The symbols move the states like this.
α: J278->J636, J198->J891, J162->J471, J654->J607, J636->J851, J130->J296, J643->J962, J891->J401, J725->J728, J486->J130, J175->J808, J212->J90, J906->J581, J20->J376, J607->J198, J630->J654, J296->J412, J839->J980, J853->J334, J471->J576, J539->J278, J334->J630, J851->J643, J30->J906, J689->J853, J960->J725, J171->J127, J980->J539, J127->J689, J728->J20, J581->J162, J962->J175, J376->J171, J412->J960, J90->J30, J808->J383, J817->J839, J401->J486, J383->J212, J576->J817
δ: J278->J607, J198->J539, J162->J412, J654->J636, J636->J654, J130->J576, J643->J334, J891->J980, J725->J906, J486->J817, J175->J689, J212->J376, J906->J725, J20->J90, J607->J278, J630->J851, J296->J471, J839->J401, J853->J962, J471->J296, J539->J198, J334->J643, J851->J630, J30->J728, J689->J175, J960->J581, J171->J383, J980->J891, J127->J808, J728->J30, J581->J960, J962->J853, J376->J212, J412->J162, J90->J20, J808->J127, J817->J486, J401->J839, J383->J171, J576->J130

In the rows, 145 stands for zero.

The rows follow the links: the fewer symbols apart two states are, the more alike their rows tend to be.

Named rows; a name shown again gets a slightly different row:
J20 90,145,225,114,197,130,108,145,165,181,182,138,87,98,137,224,254,118,208,190,168,76,149,114,58,129,121,157,64,210,188,124,84,133,136,140,140,112,177,216,148,120,153,88,144,93,179,133,106,237,193,198,117,151,115,54,135,143,119,206,164,120,135,158,146,162,128,118
J643 181,190,192,128,115,227,122,118,182,82,115,109,190,127,136,171,148,38,171,123,122,181,236,236,214,108,84,221,115,54,172,164,143,163,173,36,199,157,124,123,219,145,196,222,184,186,119,118,121,115,123,142,153,126,190,193,146,117,152,82,130,136,140,130,164,206,147,206
J162 121,168,171,199,219,118,126,152,69,131,116,198,106,60,192,129,228,170,175,169,162,109,139,160,100,158,225,134,209,205,56,168,167,163,131,217,131,213,198,147,191,98,147,129,67,79,116,114,149,228,155,172,116,161,163,132,95,155,170,181,135,124,222,219,163,145,211,92
J296 131,184,56,195,100,114,161,143,126,196,87,127,149,116,200,118,160,94,93,153,95,219,153,179,151,186,183,157,130,127,164,157,181,172,252,233,86,117,193,36,187,147,131,185,176,189,138,147,233,200,217,105,161,123,137,119,160,115,189,183,101,190,176,194,161,70,209,83
J630 190,80,106,125,111,142,170,169,162,113,183,142,181,239,103,95,35,241,96,114,170,168,98,69,198,140,133,132,187,128,134,147,131,114,80,117,155,167,68,186,69,190,132,132,138,155,168,192,105,8,82,111,166,159,159,209,182,159,123,97,169,148,76,74,124,151,83,180
J581 88,181,220,180,232,128,136,128,114,170,144,223,99,41,160,115,220,153,209,162,182,88,150,166,91,161,193,98,187,225,63,128,179,188,120,201,146,162,191,154,206,86,132,142,73,64,142,128,167,247,152,183,115,152,141,129,87,163,143,203,138,104,215,219,151,164,187,133
J90 89,95,185,135,129,99,173,156,207,236,180,198,117,89,132,85,110,142,150,159,202,142,100,61,131,190,149,64,169,224,160,53,190,206,179,167,143,43,184,145,100,149,104,162,159,122,186,212,200,171,139,147,185,153,97,102,162,153,83,255,132,119,132,162,68,128,115,192
J471 157,176,120,183,215,104,122,155,42,106,123,175,131,104,211,149,223,200,155,182,129,124,153,145,97,157,213,159,190,171,36,210,169,143,117,226,120,234,165,144,189,110,134,113,75,93,95,109,128,221,174,164,104,150,187,141,111,141,178,153,149,149,196,211,187,127,221,57
J654 174,82,133,132,114,152,180,150,179,131,174,159,175,240,64,114,16,225,112,88,174,144,90,103,191,121,133,99,175,153,135,109,157,134,107,93,159,141,88,189,86,188,136,139,154,175,174,219,132,22,63,123,162,167,128,217,161,200,118,98,187,142,127,78,113,185,92,209

Each walk starts at a row. The symbols on each line, taken left to right, move it on to the next state.
Each answer is a row, close to the row of the state it stands for.
91,132,71,155,107,94,182,171,137,242,161,131,104,155,180,177,179,124,127,160,118,154,107,118,88,179,154,142,84,187,206,109,126,150,213,231,75,68,185,98,113,135,129,119,186,183,180,169,190,213,232,134,148,117,96,61,193,112,152,241,132,195,137,156,138,72,162,66
δ δ α α: 67,124,171,121,184,109,136,163,171,232,195,146,90,131,141,217,234,125,184,165,150,92,127,100,33,145,128,144,60,211,212,96,84,129,164,168,109,72,172,191,115,132,143,90,163,132,188,155,146,244,206,192,125,149,87,31,158,133,133,234,145,139,138,151,132,146,136,97
δ α α α δ: 122,160,62,177,87,97,165,161,139,229,122,130,133,153,185,157,175,110,107,156,101,181,136,128,110,191,177,169,99,152,203,144,150,162,242,250,76,83,182,80,147,160,134,150,186,187,153,160,229,199,238,125,163,125,118,89,187,112,179,211,119,192,153,160,145,54,192,56
155,223,178,195,140,187,150,77,149,145,74,161,178,107,118,131,132,89,145,98,146,139,167,277,183,120,177,119,204,137,109,122,211,218,183,113,186,156,166,48,237,143,149,236,165,158,129,172,227,149,110,124,133,134,151,230,110,172,188,117,137,133,249,186,151,200,186,203
α δ α δ α: 159,220,139,210,118,169,149,93,155,140,73,158,163,108,164,121,143,44,126,125,108,168,191,265,180,149,178,141,183,124,122,132,204,206,220,148,152,155,172,41,238,136,155,232,176,183,115,134,247,172,147,119,149,140,168,201,127,152,197,126,128,150,235,209,164,165,217,152
δ δ α: 149,203,96,208,115,140,152,127,139,173,74,164,161,125,176,130,168,69,119,149,88,202,171,226,170,174,190,152,158,137,136,167,195,204,243,210,124,141,184,26,219,135,136,214,182,185,105,130,249,195,196,110,176,110,146,170,140,129,202,149,121,188,205,208,159,110,214,110
71,100,218,150,169,87,181,141,186,242,160,217,99,74,136,82,149,155,184,153,211,121,127,115,126,189,164,44,164,253,127,48,180,207,158,186,155,71,200,138,139,119,122,148,123,109,182,203,192,212,145,162,158,152,99,116,121,176,113,228,138,89,165,192,89,170,129,189
α α δ α: 81,126,112,137,140,94,156,161,161,246,189,135,89,146,149,204,196,133,151,165,132,117,112,102,45,188,146,113,67,201,223,100,114,137,207,197,85,62,176,153,99,138,127,96,184,155,193,169,166,226,233,160,144,138,68,34,183,135,144,238,137,163,135,158,132,105,147,76
δ δ δ: 88,136,241,154,208,104,150,130,141,211,157,220,93,48,130,119,207,147,204,147,211,81,127,141,86,164,187,58,185,263,88,89,180,192,129,191,163,116,200,156,165,102,133,138,105,89,172,164,176,243,140,174,132,156,119,113,102,184,122,233,149,91,193,196,118,165,162,179
165,145,204,117,207,167,102,171,96,55,159,123,158,79,212,162,220,149,192,206,163,146,218,110,158,144,112,229,156,93,98,221,112,101,82,116,174,217,145,215,149,120,167,123,97,80,102,36,17,160,143,169,142,144,199,137,112,91,115,130,141,129,87,150,166,141,152,122
δ α δ: 139,155,246,120,215,170,81,168,116,72,190,124,129,67,189,180,245,129,229,210,173,105,208,129,105,132,97,208,115,122,115,192,100,115,83,122,171,187,159,221,166,119,169,105,95,88,125,71,31,201,151,196,123,135,173,91,99,107,107,149,152,114,114,161,170,172,161,137
α α α α: 194,80,96,114,120,142,148,177,121,87,165,137,186,208,154,82,62,244,95,145,154,200,143,56,219,153,130,160,174,82,131,186,144,105,77,141,147,189,81,191,61,175,144,129,123,147,137,152,84,20,100,123,191,157,177,189,166,132,128,79,168,164,70,78,146,115,102,152
201,145,149,121,183,154,109,178,87,48,163,114,183,126,224,108,176,183,151,196,163,169,199,77,179,146,136,233,162,78,93,238,126,89,69,138,152,233,110,213,126,141,146,136,96,113,101,60,9,99,133,147,163,137,220,153,133,97,128,108,150,147,59,115,174,136,149,134
δ δ α: 197,110,120,123,144,136,132,190,93,53,171,124,185,163,197,105,120,219,118,183,155,189,173,47,198,159,116,192,161,78,81,236,148,98,60,139,148,221,96,203,98,170,153,128,102,133,112,93,38,45,126,117,174,143,197,170,150,106,118,84,151,152,56,104,164,109,130,137
α α α α: 154,107,152,127,119,178,184,115,200,148,161,172,155,212,47,124,30,200,125,86,172,129,89,170,195,107,140,67,192,166,147,83,157,154,109,86,194,127,112,163,128,173,133,149,153,163,171,213,182,61,47,130,137,168,136,220,142,223,131,90,187,126,161,107,135,233,94,226
146,152,197,154,125,193,165,94,196,153,131,185,157,191,44,141,46,146,161,70,177,126,124,226,195,93,146,74,201,178,130,93,174,194,126,75,192,136,123,118,166,155,140,181,147,162,163,216,214,92,45,141,128,157,126,220,129,220,124,95,192,123,210,137,132,246,97,237
α δ α δ α: 147,181,198,162,145,202,156,74,183,140,110,187,156,153,65,131,103,118,156,77,151,129,135,267,188,118,180,86,208,161,116,96,183,215,159,79,206,144,132,87,209,130,151,204,151,152,156,192,229,141,82,138,120,166,149,230,107,222,164,114,156,129,247,154,137,240,145,231
153,171,71,186,183,107,143,165,34,108,137,153,127,155,204,144,187,237,111,195,110,136,119,120,98,157,203,183,180,151,76,241,139,106,107,249,101,252,160,144,137,126,124,88,67,110,83,102,108,175,182,157,112,141,174,146,118,134,186,128,160,169,186,180,187,92,202,27
δ α δ α α: 185,142,39,170,174,91,144,189,59,110,151,124,127,204,187,166,156,255,83,166,110,135,94,112,106,146,192,168,160,149,106,225,118,83,102,225,86,221,137,162,106,142,117,81,116,134,115,121,122,143,177,136,116,156,161,150,148,135,175,107,156,192,152,151,201,72,182,31
α δ δ: 170,115,36,155,152,119,144,169,71,122,163,116,162,256,149,201,131,253,86,134,97,112,77,104,103,117,182,175,134,130,152,204,93,66,94,199,89,207,113,192,88,161,129,48,126,158,134,140,101,116,154,134,101,165,140,145,168,163,173,101,176,196,139,120,180,96,149,38
175,118,62,143,141,143,142,161,110,125,177,96,152,289,96,218,105,251,88,133,105,110,60,128,98,99,147,161,104,144,189,177,89,75,84,164,111,171,104,203,73,162,136,49,143,168,150,161,109,94,129,145,97,162,127,143,183,176,169,109,194,186,138,79,167,141,110,67
δ α δ α α: 158,121,108,119,137,168,143,136,151,124,178,96,154,285,69,254,99,222,113,102,109,105,73,157,97,75,142,156,87,131,211,158,72,67,89,95,137,171,96,208,101,168,141,78,159,171,174,186,116,90,111,173,95,168,123,147,160,195,159,93,193,158,156,81,168,189,92,111
α α: 165,182,200,111,147,224,132,102,182,95,149,110,167,204,54,242,134,98,167,106,129,105,160,240,149,58,85,171,104,110,211,128,96,117,123,11,205,166,102,172,167,156,187,151,183,175,154,136,111,112,108,157,105,152,156,176,144,187,148,86,174,140,156,93,166,224,93,192
